In the rows, 128 means zero.
Rows lie near named flat spaces through zero. A row that begins with a name and a colon came from that space; any other row is followed by the name of its block's space that it lies nearest.
q587-q65: [140 144 133 130 155 142 120 157 164 179 133 121  95 108 147 116 145 149
 119 128 144  87]
q382-q100: [131 166 132 152 137 117 156 146 114  79  91 126 115 161  84 147 107  98
 115 100  89  77]
q794-q921: [149 182 130 119 135 106 157 161 124  68  95 121  88 166  89  88 135 125
 138  69 112  95]
q101-q447: [130  73 113  87 111 150 107 129 188 139 156 119 164 179 147 158 145 167
 147 147 100 125]
q706-q694: [114 175  96 158 151 156 151 161 143 229 137  81 120 126 208 107 104 138
 131 158 175  72]
q794-q921: [ 92 142 107 202 114 115 155  98  50 132 115 114 169 123 153 116  61  74
 115 158 141 148]
q382-q100: [148 110 111 150 149 147 116 109 124 145 126 123 108 105 156 111 177 155
 151 159 180 119]
q794-q921: [132 177 124  65 128 138 150 149 142 150 136 113 102 121 141 129 150 148
 156 112 161 138]
q706-q694: [109 171 141 152 138 127 149 100  71 153 109 138 113  53 117 162 120  90
 115 158 158 151]
q587-q65: [153 111 189 100 159 131  85 158 186 123 131 177  84  83  64 185 158 132
  81  90  86  93]
q587-q65: [134  99  85 195 126 129 132  96  60  82 120 110 154 157 175  81 119 114
 155 139 190 135]
q101-q447: [130 110 159  88 134 144 100 131 102 103 161 162 132  79 132 198 117  96
 111  84 183 161]
q706-q694: [134 103 135 120 119 118 112 120 114  91 137 143 136 129 121 115 128 124
 128 105 136 157]
q101-q447: [141 161 178 125 160 120 112 161  94 103 133 166  82  57 107 143 109  83
  85  51 176 125]
q382-q100: [127 128 120 151 129 120 125 122  99 139 135 123 126 108 159  76 120 125
 130 127 170 152]
q706-q694: [123 111 127 127 120 130 123 112 115 118 134 134 144 125 130 143 124 121
 130 135 134 147]
q101-q447: [122 115 114 126 114 130 135  96 123 129 122 123 144 135 124 138 146 139
 148 167 117 150]
q101-q447: [149 157 123 137 148 126 133 168 117 102 126 117  97 144 148  80 121 124
 131  70 173  93]
q587-q65: [174  88 112 111 138 139 109 145 168  59 123 124 113 198 119 109 182 171
 160  94 124  84]
q101-q447: [128  54 103 204 127 126  92 138 142 134 150 115 173 183 184  61  85 135
 108 130 121  98]
q714-q350: [129 170 102 181 143 131 169  95  77 120  78 110 107 117 117 130 151 116
 152 174 147 104]
q794-q921: [124 140 137 109 141 144 119 177 185 189 151 118 122 132 154 138 108 141
 106 115 116  86]
q382-q100: [127  84 142 117 123 134  99 101 121 126 147 153 143  93 126 161 140 125
 122 141 142 168]
q714-q350: [140  83 124 168 140 139 104  92  90 101 126 145 134 102 136 146 148 118
 130 147 170 137]
q706-q694: [117 184 136 140 142 132 159 152 122 134 104 121 114 128 107 174  98  96
 109 118 107  79]
q706-q694: [148 179 136  97 142 116 139 155 154 152 119 120  69 108 120  62 169 163
 143 106 142 123]
q794-q921: [112 194 151 121 108  81 173 118  94  82  81 139 110 123  42 116 111  95
 118 112  58 156]
q587-q65: [128 121 128 174 151 141 116 146 143 164 130 124 125 122 150 134 110 122
 102 138 129  77]
q587-q65: [133 103 152 203 146 108 106  77  80 120 100 164 107  51  89 112 151 108
 100 166 129 150]
q714-q350: [137 114 100 165 136 144 139  91 107 109 101 118 130 141 127 152 163 135
 155 177 139 106]
q706-q694: [122 139 133 142 133 127 135 114 119 142 115 132 121 104 114 144 133 121
 122 152 120 127]
q382-q100: [131 119 131 116 122 116 110 164 129 121 162 126 136 144 167  64  91 126
 118  67 159 144]
q382-q100: [144 101 128 115 129 130 106 125 116 104 148 137 126 120 148 105 143 136
 139 103 175 155]
q382-q100: [153 128 124 146 144 126 123 143 106  75 121 129 109 144 132  99 134 121
 134  83 165 105]
q794-q921: [122 199 135  98 120 107 169 142 114 112 104 121 103 130  93 114 122 116
 136 103 110 137]
q587-q65: [ 94 152 110 105  93 120 163 124 149 163 125 101 164 170 126 134 100 134
 140 165  67 143]
q714-q350: [150 117 122 111 132 135 129 112 156 106 106 129 108 146  94 145 190 163
 155 151 102 110]
q714-q350: [110 121  89 211 129 137 145  73  42 138 114 110 157 105 178 118 110  98
 143 190 193 147]
q101-q447: [132 115 138 139 127 120 123  89  99 106 112 149 120  92  97 138 156 122
 131 150 130 160]
q794-q921: [173  81  91 157 168 186 106 126 115  78 130 117 121 159 180 181 178 141
 166 124 224  56]
q382-q100: [129 119 136 156 134 122 121 115  93 102 121 143 128 108 120 130 119 104
 116 121 143 136]
q101-q447: [110 175 133 168 135 111 150 150 117 163 113 117 118 116 129  96  83 104
  99 125 110 105]
q587-q65: [109 115 145 158 109 100 129  68  52  89 112 160 147  76  89 137 114  84
 114 149 126 203]
q706-q694: [146 159 123  71 128 130 142 172 190 129 126 109 100 177 117 107 155 169
 150  97  99  93]
q794-q921: [130  17 124 179 123 137  71  75 123 126 150 152 173 113 147 136 140 136
 116 178 131 157]
q794-q921: [119  62 159 143 137 149  84 110 175 165 140 162 152  96 100 227 132 126
  83 176  67 108]
q382-q100: [129 149 141 151 136 117 142 146 114  78 101 136 123 152  86 155  98  92
 105  94  90  86]
q714-q350: [120 148 105  98 103 118 156  90 128 153 115 108 126 127 124  92 172 165
 175 183 120 180]
q714-q350: [111 135 133 139 122 120 127 128  94 144 144 131 141 100 154 111  89 102
 113 118 159 160]
q714-q350: [135  85 106 123 113 131 116  93 149 141 132 120 142 143 139  99 174 173
 160 177 120 155]
q706-q694: [125  94 125  99 107 128 115  97 102 102 149 140 153 119 138 138 137 127
 147 130 158 192]
q587-q65: [104 138 144 112 119 131 129 139 100 125 151 139 155 111 139 179  70  81
 103  98 144 150]
q101-q447: [160  69 172  77 149 144  61 182 208 114 171 166 113 130 116 164 142 149
  93  57 114  94]
q714-q350: [168  36 156 126 156 163  65 111 122  34 141 183 131 113  98 246 167 110
 114  94 158 104]
[100 147 116  95 112 149 150 181 163 137 150 101 177 207 153 200  51 103
 115  97  89  79] => q714-q350
[154  53  99  54  96 131  85 146 157  93 198 115 161 194 206  35 146 185
 178  69 195 192] => q706-q694
[177 107 190  93 158 112  80 129 144  72 121 191  55  55  50 125 205 144
 109  74 133 146] => q714-q350
[151 116 107 138 126 119 131  99 114  96 108 121 110 139 122  71 182 159
 167 145 146 145] => q587-q65
[104 127 106 112  93 125 150 119  96  94 139 112 181 177 145 147  80 101
 143 119 126 160] => q587-q65
[148 123 143 154 144 105 109 107 138 158 111 143  78  70 106  44 187 165
 126 155 127 148] => q706-q694
[148 164 132  53 137 145 138 153 162 131 132 122  89 126 122 150 176 159
 158 104 151 118] => q794-q921
[170 101 112 194 146 108 117  89  69  45  91 138  93 123 113  39 186 139
 156 123 176 135] => q101-q447
[148 145 129  39 131 154 129 168 172 115 150 121 111 157 137 169 155 154
 156  80 152 111] => q101-q447
[155  88 157  88 133 129  92 106 133  85 136 169 106  88  90 154 186 143
 133 112 142 165] => q714-q350
[159  24 104 121 125 160  88  75 162  88 132 138 152 164 123 175 213 181
 171 184 121 127] => q714-q350
[109  96 121 159 121 137 120  70  92 158 131 136 156  80 142 161 134 117
 129 198 148 171] => q706-q694
[141 184 147  65 127 116 152 157 141  92 113 132  89 136  81 134 146 131
 139  77 111 126] => q706-q694
[157  78  95  66 111 151 118 113 189 100 135 111 138 201 130 137 207 200
 192 151 113 126] => q101-q447
[115 157 118 145 127 128 152 114  86 130 117 119 132 114 136 137 112 104
 133 141 152 138] => q714-q350
[146 182 140  91 133 113 156 151 135  80  98 129  85 145  73 123 152 131
 141  84 104 109] => q794-q921
[104 135 128 113 116 130 128 130 137 192 153 119 146 106 161 121 103 130
 120 149 135 158] => q794-q921
[119 141 129 135 129 133 139 150 118 104 127 124 145 156 127 168  84  95
 112 100 118  97] => q706-q694
[124 205 121   5 110 145 178 145 150 130 129 107 110 145 113 190 159 147
 180 112 137 148] => q706-q694
[127 133 142 168 136 107 126 130 145 148 106 134 111 117  97  93 127 131
 101 143  76 107] => q101-q447
[109  81 130 191 118 121 119 109 125 104 113 139 177 164  99 171  83  96
  92 155  50 100] => q587-q65
[105 158 131 130 120 125 149 113  99 147 122 127 136 100 124 152 107 103
 123 147 130 151] => q101-q447
[119 122  95 144 111 127 147 109 140 146 116 100 149 170 139 102 136 152
 153 176  98 125] => q101-q447

Rows lie near named flat spaces through zero. A row that begins with a name and a colon came from that space; any other row is followed by the name of its block's space that it lies nearest.
q857-q980: [ 94 147 106 163  98 137  95 114 133 114 131 153 122 161 144 152  98 116
  85 139 131  97]
q691-q789: [121 134 145 114 169 140 134 137 100 164 141 111 114  92 143  93 140 125
 147 123 148 160]
q746-q231: [130 113 149 100 111 108 138 133 131 162 153 121 109 160  87  58 116  48
  93 187 147 158]
q746-q231: [120 127 134 119 161 130 128 144 121 167 145 115 109  94 145 113 123 125
 111 133 158 137]
q857-q980: [164 101 183  38  79 107 113 196 150 130  98 130 120 153  85 105 133  94
  59 142 116 167]
q445-q243: [129 130 103 146  97 174 154 138 113 138 113  70 110 136 181 140 148 105
 163 112 117 153]
q274-q535: [ 91 142 121 131 161 133 101 130 126 157 140 140 123  93 148 139 123 146
 109 139 158 132]
q445-q243: [159 103 126  84 180  93 148 129 182 129 112 159 117 101  69 120 134 147
 203 108  92 135]
q746-q231: [128 135 179 117 115 125 107 117  82 105 130 138 164 134 121 105 143 153
 106 114 133 134]
q691-q789: [121 152 131 139 173 134 141 118  97 152 154 131 119 123 119  79 126  91
 151 165 149 159]
q857-q980: [129 161 109 154 148 133 133 118 113 100 125 147 161 134 116 149 141 135
 152 168 129 144]
q746-q231: [ 78 129 131 133 106 142 103  98 119 158 146 129 106 145 141  88 118  93
 121 130 137 138]
q746-q231: [177  97 118 119  70  97 161 132 169  85 109 121 154 177  79 150 134 110
 122 156  97 115]
q274-q535: [143 116 187 122  70 132 115 139  81 116 137 105 123 163 147  90 110 112
  50  90 135 101]
q445-q243: [206 125  98 135 158 142 219 185 122 142 124  53 109 113 143 136 145  88
 165 159 134 158]
q445-q243: [106  89 133 127  53 126 121 101 142 139 134  98 123 157 141 116 127 112
 100 109 123 108]
q274-q535: [111 141 163 117 100 112  66 112 128  79 113 202 143 164  97 130 103 153
  88  96 101  94]
q746-q231: [162 114 175  99  72 134 121 171 109 116 114 109 100 165 139 104 107  99
  63  86 115 113]
q691-q789: [197 143 140 123 115 130 165 161 103  65  95 114 180 148 107 160 164 144
 144 147 105 153]
q691-q789: [114 109 137 104 133 110 144  99 136 166 152 122 125 135  86  61 142  79
 159 173 137 172]
q445-q243: [ 97 128 131 110 159 111  96 107 157 147 135 182  97 123  98  98 102 121
 145 113 117 120]
q445-q243: [138 118 119  98 158  92 132 131 171 126 121 158 154 109  73 144 144 145
 146 171 126 147]
q746-q231: [149 127 146 132 220  82 145 117 112 131 161 143 183  53 101 137 144 205
 125 153 176 111]
q691-q789: [132 150 118 141 140 180 136 168  90 136 109  80 119  92 205 167 149 155
 137  94 138 147]
q274-q535: [109 158 149 147 116 155  79 130  88  87 108 150 150 121 175 172 127 195
  98  68 122  99]
q857-q980: [121 121 140 110 156 115 149 108 122 168 156 123 116 127  91  53 136  76
 163 170 142 172]
q857-q980: [ 89  88 113 104 138 115 128  94 170 178 137 113 125  86 124 119 153 147
 174 122 133 146]
q445-q243: [112 142 122 140 116 133 116 129 122 133 138 136 120 150 129 120 112  96
  96 160 141 130]
q857-q980: [124 156 136 162 189 114 145  78  92 135 175 164 114 147  85  42 100  77
 172 158 137 128]
q746-q231: [161 138 121 135 108 124 137 133 141  84 109 155 115 180  97 128 105  98
 142 121  86 110]
q274-q535: [123 110 123 127 135 126 146 113 129 146 136  98 145  99 137 130 155 149
 153 130 140 139]
q857-q980: [110 134 132 161 121 106  86  95 141  99 144 195 101 165 114 122  58 131
  83  84 113  37]
q445-q243: [113 102 127 110 151 104 126 118 155 161 143 128 128  91 117 124 133 148
 127 132 146 125]
q857-q980: [175 117 115 149 115 144 207 156  96 157 152  33 120 136 154 103 144  64
 123 179 161 156]
q746-q231: [ 77  75 112 134  73 107 125  69 156 155 149  85 184 106 139 154 172 170
 115 157 160 125]
q274-q535: [101 144 192  95 128 126  83 108  87 129 137 173 124 150  97  47 122 106
 119 114 123 155]
q274-q535: [134 123 150 106 188  95 143 122 124 164 162 141 127 102  83  70 126 108
 134 170 158 151]
q691-q789: [179 138 142 114 121 114 141 144 125  63  95 148 181 144  88 162 155 161
 145 138  98 139]
q274-q535: [116 103 115 128  95 134 138 104 141 131 120  96 146 123 142 144 159 147
 159 114 118 135]
q274-q535: [188 161 165 148 191 120 143 181  68 109 149 133 126 107 139 124  92 144
  60 122 165  89]
q691-q789: [132 131 107 135 108 132 137 155 142 144 135 115 102 154 132 130 105  72
  83 173 143 130]
q691-q789: [168 158 104 179 105 158 151 174  97  94 120  96 120 157 179 178 104 111
  75 133 136  95]
q691-q789: [132 138 147 148 161 115 132 100  99 121 153 148 131 128 113  91 112 130
 138 119 135 107]
q274-q535: [185 163 170 151 175 148 152 166  42  99 133 105 141 103 165 124 127 162
 110  90 147 114]
q857-q980: [136 110 143 108 115 114 112 138 147 120 117 141 120 127 123 138 115 149
 106  91 114 101]
q857-q980: [135 142 103 170 145 129 172 106 106 140 162 105 133 147 118  97 127  74
 148 196 152 144]
q445-q243: [202 105 140 116 137 117 182 148 135 112 118 109  93 144 106  99 113 104
 172  78  87 107]
q746-q231: [108 177 160 130  86 194  77 139  68  83  84 150 109 172 175 121 127 125
 145  48  79 147]
q691-q789: [154 133 115 121 107 142 130 199 140 132 110 104 103 133 159 171 110 108
  59 142 140 123]
q445-q243: [174 186 117 131 208 128 146 174 107  90 110 164 165 105  99 166 144 149
 153 186 134 166]
[107 183 129 151 191 139 101 146  81 123 139 152 174  81 150 167 141 178
  90 178 182 146] => q445-q243
[ 90 103 145 100  93 122 110  83 139 143 129 131 139 140 106  89 154 120
 160 124 113 158] => q274-q535
[ 71 108 109 139 127 134 114  93 134 169 145  97 152  77 170 153 159 176
 132 130 163 132] => q746-q231
[ 95  87 134 125  57 104 111 100 151 150 153 110 136 155 123 115 119 107
  55 154 152 105] => q445-q243
[122 122  81 155 121 154 150 144 140 149 123  74 122 100 187 185 142 144
 132 129 144 124] => q274-q535
[145 137 153  98 158 126 125 128 115  94  98 149 176  98 105 144 175 192
 189 106 103 164] => q691-q789
[141 104 176 115 122 108 137 128  96 150 160 100 133 119 127  80 125 122
  76 126 162 118] => q274-q535
[119 119 129  89 128 133 122 140 147 140 105 124 139 106 122 139 163 144
 158 132 118 174] => q691-q789
[169  98 110 117  89 103 175 146 166 132 131  98 122 168  89 118 125  63
 110 189 125 137] => q445-q243
[136 169 118 163 163 113 118 129 120 103 146 184 122 157  98 124  80 100
  95 169 137  98] => q691-q789
[ 65 172  92 215 115 170  81  89 100 115 144 152  99 151 202 158  76 135
 100  85 135  59] => q857-q980
[147 137 159 117 113 114 112 131 120  95 122 167 123 170  92 101 103 107
 104 119 106 113] => q274-q535
[137 114  86 137 134  83 166  84 176 112 138 145 184 144  49 139 157 116
 180 227 125 151] => q746-q231
[113 112 122 137  97 125 133 129 120 144 143  81 173 108 154 161 158 150
  74 176 175 136] => q445-q243
[120 135 179 109 133  89  73  99 122  79 125 213 165 142  72 115 113 177
 100 103 111  94] => q274-q535
[151 162 148  93 194 109 104 180 132 115 115 191 129 106  87 137 112 141
 100 155 134 144] => q691-q789
[151 145 136 114 147 133 142 143 112 109 112 130 155 122 110 131 158 136
 161 148 120 169] => q691-q789
[118 137 120 152 134 119 120  93 130 107 135 160 134 146 110 123 113 132
 147 122 115 103] => q746-q231
[154  92 129 118 144  88 164  86 151 108 129 124 184 103  81 135 170 181
 194 128 113 126] => q274-q535
[116 167 149 136 103 169  89 140  85  93 102 149 118 158 160 131 119 130
 119  81 103 129] => q274-q535
[146 155 125 191 141 137 154 110  77 111 161 118 122 155 144 103  98  98
 117 135 144  93] => q691-q789
[163  84 121 154 172  94 194  87 137 155 173  92 109 102 115  84 113 128
 178  98 136  78] => q857-q980
[172 147 140 161 127 146 155 131  76  73 115 106 165 131 153 155 147 170
 150  92 114 111] => q691-q789

Each name stands for a flat space through zero: a line, a plane or more. A row that begins with a name and a colon came from that space; any other row is followed by the name of the space it lies nearest, among the names in its block.
q685_q854: [100 110 135 122  94 133 156 120 115 144 165 142  90 102 115 146 169 136
 143  89 107 128]
q357_q618: [172 103  97  64 106  95 110 104 128 192 138  96 153  85 116  85 138 156
 137  71 137  81]
q388_q464: [145 120  69  84 109 116 104 107 112 128 176 131 104 153 134 138 117 119
 152 143 154 111]
q748_q561: [ 67 129 116 134 171 158 140 137 121  88 196 120 137 110 156 156 110 139
 137  92  65  52]
q685_q854: [161 164  53  83 153 165 100 163 112  96 172 145 130 211 121 115  95  85
 150 158 138  67]
q388_q464: [211  91 112  98  78  50 122 134 156 101 133 122 132 163  91 123 100 113
 164 138 180 112]
q357_q618: [134 141 158 120 103 130 139 128 147 137 134 145 146  98 127 166 166 154
 118 100 100 195]
q748_q561: [ 96 150 109 102 126 186 150 159  98 164 145 160 102 162 112  95 176 119
 115 101 125 111]
q388_q464: [144 135 145 128 146 124 120  72 123  72 180  98 127 114 133 167 107 146
 165  88 131 108]
q388_q464: [ 82 106  96 151 119 122 159 183 172 141 126 121 107 147 128  92 100 108
 147 199 106  97]
q685_q854: [103 115 149 165 155 144 114 102  77 183  75 118 120  44 135 108 138 125
  98  94  94  97]
q118_q117: [ 75 117 142 126 120 120 155 136 163 175 111 122 142 112 151 102 148 178
  92 121 133 171]
q357_q618: [139 129 134 126 130 132 126 127 118 115 143 131 133 112 121 146 132 123
 137 101 105 108]
q118_q117: [129 138 118 123 128 146 128 148 101 123 134 166 113 149 119 137 134 111
 113 108 126 123]
q357_q618: [128 125 166 177 122 133 155 168 118  93  73 151  99 195  93 105 138  78
 123 178 170 137]
q357_q618: [111 110 210 238 148  96 164 172 150  40  77 163 125 119 118 179  72 107
 106 124  97 142]
q388_q464: [144 110 153 121  92 124 154 166 129 196  76 133 138 101  85  75 187 121
 114 103 115 121]
q118_q117: [120 127 126 132 131 121 133 134 145 112 140 127 131 135 135 137 112 134
 132 135 124 130]
q685_q854: [152 117  88 121 128 113 125 101 114 127 158 125  67 145 104 102  67 119
 166  96 168  72]
q357_q618: [137 143 129 122 101 129 129 140 158 159  99 135 136 137 130 124 151 132
 119 179 137 208]
q118_q117: [134 104 130 132 116 131 133 138  69 155 122 163  97  90  97 125 148 104
 116  53 102  70]
q118_q117: [138 137 129 119 149 133 101 113 115 124 102 104 160 146 144 113 140 123
 116 166 155 129]
q748_q561: [153  93 153 104 131  70 118  44 143 102 157  44 155 103 136 116 117 178
 164  90 182  88]
q388_q464: [138  98 127 135  97  79  97 142 119 148  64 157 157 113 154 158 147 114
  75 189 136 193]
q357_q618: [114 141 107 103 105 165 143 132 107 143 150 139  82 186 108 102 174 107
 148 155 164 136]
q388_q464: [129 149 109  85 116 168 120 100 113 144 174 102 123 131 126 128 185 125
 166 145 121 126]
q118_q117: [174 187 102 118 130 171 110 130 134 117 141 148 106 169 112 142 111 101
 157 164 132 177]
q118_q117: [ 96 108 163 173 154  88 149 114 191  86 139  88 153  83 157 150  63 174
 137 116 101 123]
q748_q561: [154  86 166 128  75  72 159 142 185 136 103  83 153 115  96 102 164 132
 162 163 137 135]
q388_q464: [111 128  92 116 135 142 126 139 102 164 130 157  98 136 128 102 112 126
 106  98 135 103]
q118_q117: [164 146 161 157 168 141  98  90  96  85 105 100 146 113 125 143 116 106
 140 130 130 106]
q685_q854: [104 108 145 144 124 121 146 126 141 129 105  88 124 150 124  86 149 119
 144 186 159 115]
q685_q854: [ 68 141  41  53 118 153 115 167 142 201 180 171 157 121 188 141 150 170
  75 125  79 160]
q685_q854: [ 98 133 134 117 118 160 170 161 124 152 151 152 106 136 102 104 161 136
 126  70 109 105]
q388_q464: [139 132  52  85 123 119  91 131  96 144 146 182 104 174 149 137  93 122
  95 127 169 139]
q357_q618: [105 163  78 115 173 173  86 109 109 128 139 108 139 153 174 124 113 117
 125 199 131 125]
q118_q117: [119 103 145 119  73 134 164 130 121 132 157 113  93 131  89 125 209 101
 181 149 120 113]
q357_q618: [130 105 153 126  82  91 161 154 166 210  42 134 123 147 103  47 156 154
  87 139 197 197]
q685_q854: [149 145  96 100 139 137 119 130 130 121 154 128 127 162 123 112 103 128
 140 116 147 103]
q748_q561: [112 164  85 112 177 164  85 121 100 118 156 151 151 124 176 165  97 135
  96 119  97 125]
q388_q464: [111 132 143 140 136 141 129 108 131 113 140  99 132 113 138 141 144 128
 149 153 111 128]
q357_q618: [137 126  83 109 117 125 117 110 135 104 205 121 105 111 133 172 100 120
 182 132  91  99]
q748_q561: [189 107 151 120  84  95 135 127  94 157  78 163  94 147  70  95 149 112
 113  72 195 139]
q685_q854: [ 98 115 100 123 121 119 103 133 132 138 118 119 153 126 172 147 147 117
 113 222 116 156]
q357_q618: [ 91 144 154 150 180 147 117 111 115  98 142 130 164  82 170 175 111 160
  93  76  80 124]
q748_q561: [ 64 108 145 186 135 129 158 149 149  99 124 117 105 128 142 137 116 111
 141 190 102 120]
q748_q561: [ 71  91 172 201 145  98 163  73 145  49 155  75  73 131 139 143  80 137
 178 154 161 100]
q685_q854: [151 139  92  90 140 144 106  83  95 146 173 117 106 111 123 119 112 139
 151  66 136  80]
q685_q854: [118 129  96  93 119 122 123 125 146 143 157 125 135 139 148 127 125 151
 126 135 137 142]
q748_q561: [ 62 148 120 127 137 180 155 128 152 147 153  92 112 148 142  96 161 137
 154 184 119 135]
q118_q117: [184 179 188 181 153 164 118  72 112  94 115 120  99  80  95 168 106 116
 168  86 105 166]
q748_q561: [113 128 118 120 147 152 117 124 100 195  97 115 137  86 132  81 146 134
 103 103 110  93]
q388_q464: [104 127  63 101 124 139 125 169 106 187 128 189  97 149 135  99 106 127
  82 100 132 117]
q748_q561: [100 174 108 129 132 198 137 151 129 185 111 144 100 143 123  94 155 114
 125 169 110 171]
q118_q117: [112 105 107 121 128  79 128 128 187 126 139 103 155 124 163 125  76 168
 123 152 138 138]
[153 104 128  80 103 102 123 124 108 155 117 125 150 145 115  96 174 139
 109  97 175 112] => q748_q561
[120 138 126 138 121 126 197 212 242  84 171 111 135 185  95  97  78 133
 186 154 100 100] => q388_q464
[144 110 177 153 129 112 124  66 124  87 134  59 134  88 121 147 149 122
 183 149 127 106] => q388_q464
[ 82 144 110 146 141 147 147 184 170 124 125 147 133 159 149 124 103 127
 112 181 103 152] => q388_q464
[170 102 169 118  93 113 140 118 107 177  87 106 133  85  77  86 193 120
 139  84 133 102] => q388_q464
[137 137 132 107 123 148 140 117 116 119 164 120 114 140 105 122 152 128
 156  92 133 101] => q685_q854
[ 92 135 123 107 102 141 148 131 167 129 141  98 128 193 142 106 180 134
 148 228 172 185] => q748_q561
[110  99 115 122  95  81 154 138 171 123 166 149 110 123 136 153  94 163
 129 100 128 150] => q118_q117
[117 160 109 127 166 170 114 158 121 126 113 130 152 161 141 106 124 109
 111 165 118 113] => q118_q117
[152 151 122 115 132 148 144 163 133  98 153 153 121 179  98 122 116 114
 142  99 133 106] => q685_q854
[118 152 170 128 119 145 172 185 190 128 133 141 176 114 117 139 157 159
 118  94  69 168] => q388_q464
[ 91 120  92 139 135 128 133 152 140 132 137 139 108 143 146 121  94 120
 125 164 119 114] => q388_q464
[136 170 139 137 155 133 157 165 208  40 176 132 153 191 129 155  58 152
 151 123 124 149] => q388_q464
[ 84 150 132 137 141 168 140 171 124 175  94 167 140 119 142 115 152 137
  71 118  95 164] => q388_q464
[ 86 144 181 164 149 186 159 151  86 106 121 148 118 131 110 134 184 105
 116  98  94 106] => q118_q117
[ 66  87 108 154 101  99 166 179 169 148 101 131  96 172 135  83 115 116
 121 217 155 135] => q685_q854
[110 146 112 117 146 160 122 138 119 189 103 131 137 108 137  90 139 139
  98 116 112 127] => q357_q618
[137 141 106  80  97 151 134 139 142 153 163 118 135 140 116 120 183 125
 158 150 114 137] => q388_q464
[114 116 150 154 173 110 114 118 125  79 115 102 170 123 157 138  97 136
 109 131 130  90] => q118_q117
[187 129 176 153 136  99 104 136 135  78  78 119 189 117 122 162 127 106
 120 153 118 146] => q357_q618
[114 138 176 171 148 117 122 124 154  75 105 123 172 112 162 185 120 141
 107 165 106 190] => q388_q464
[165 128 144 123  94 120 137 139 136 117 136 140 127 122  99 153 154 113
 151 123 111 147] => q357_q618
[152 113 201 166 153  95 108  61  77  67 104 127 139  94 134 180 120 143
 101  54 160 134] => q118_q117
[153 171 138 125 171 107  80  72 168 114  86 107 182 147 187 140  67 189
  79 156 199 244] => q118_q117
[ 90 146 139 124 126 143 148 139 165 129 130 124 140 160 148 123 150 154
 116 164 142 188] => q118_q117
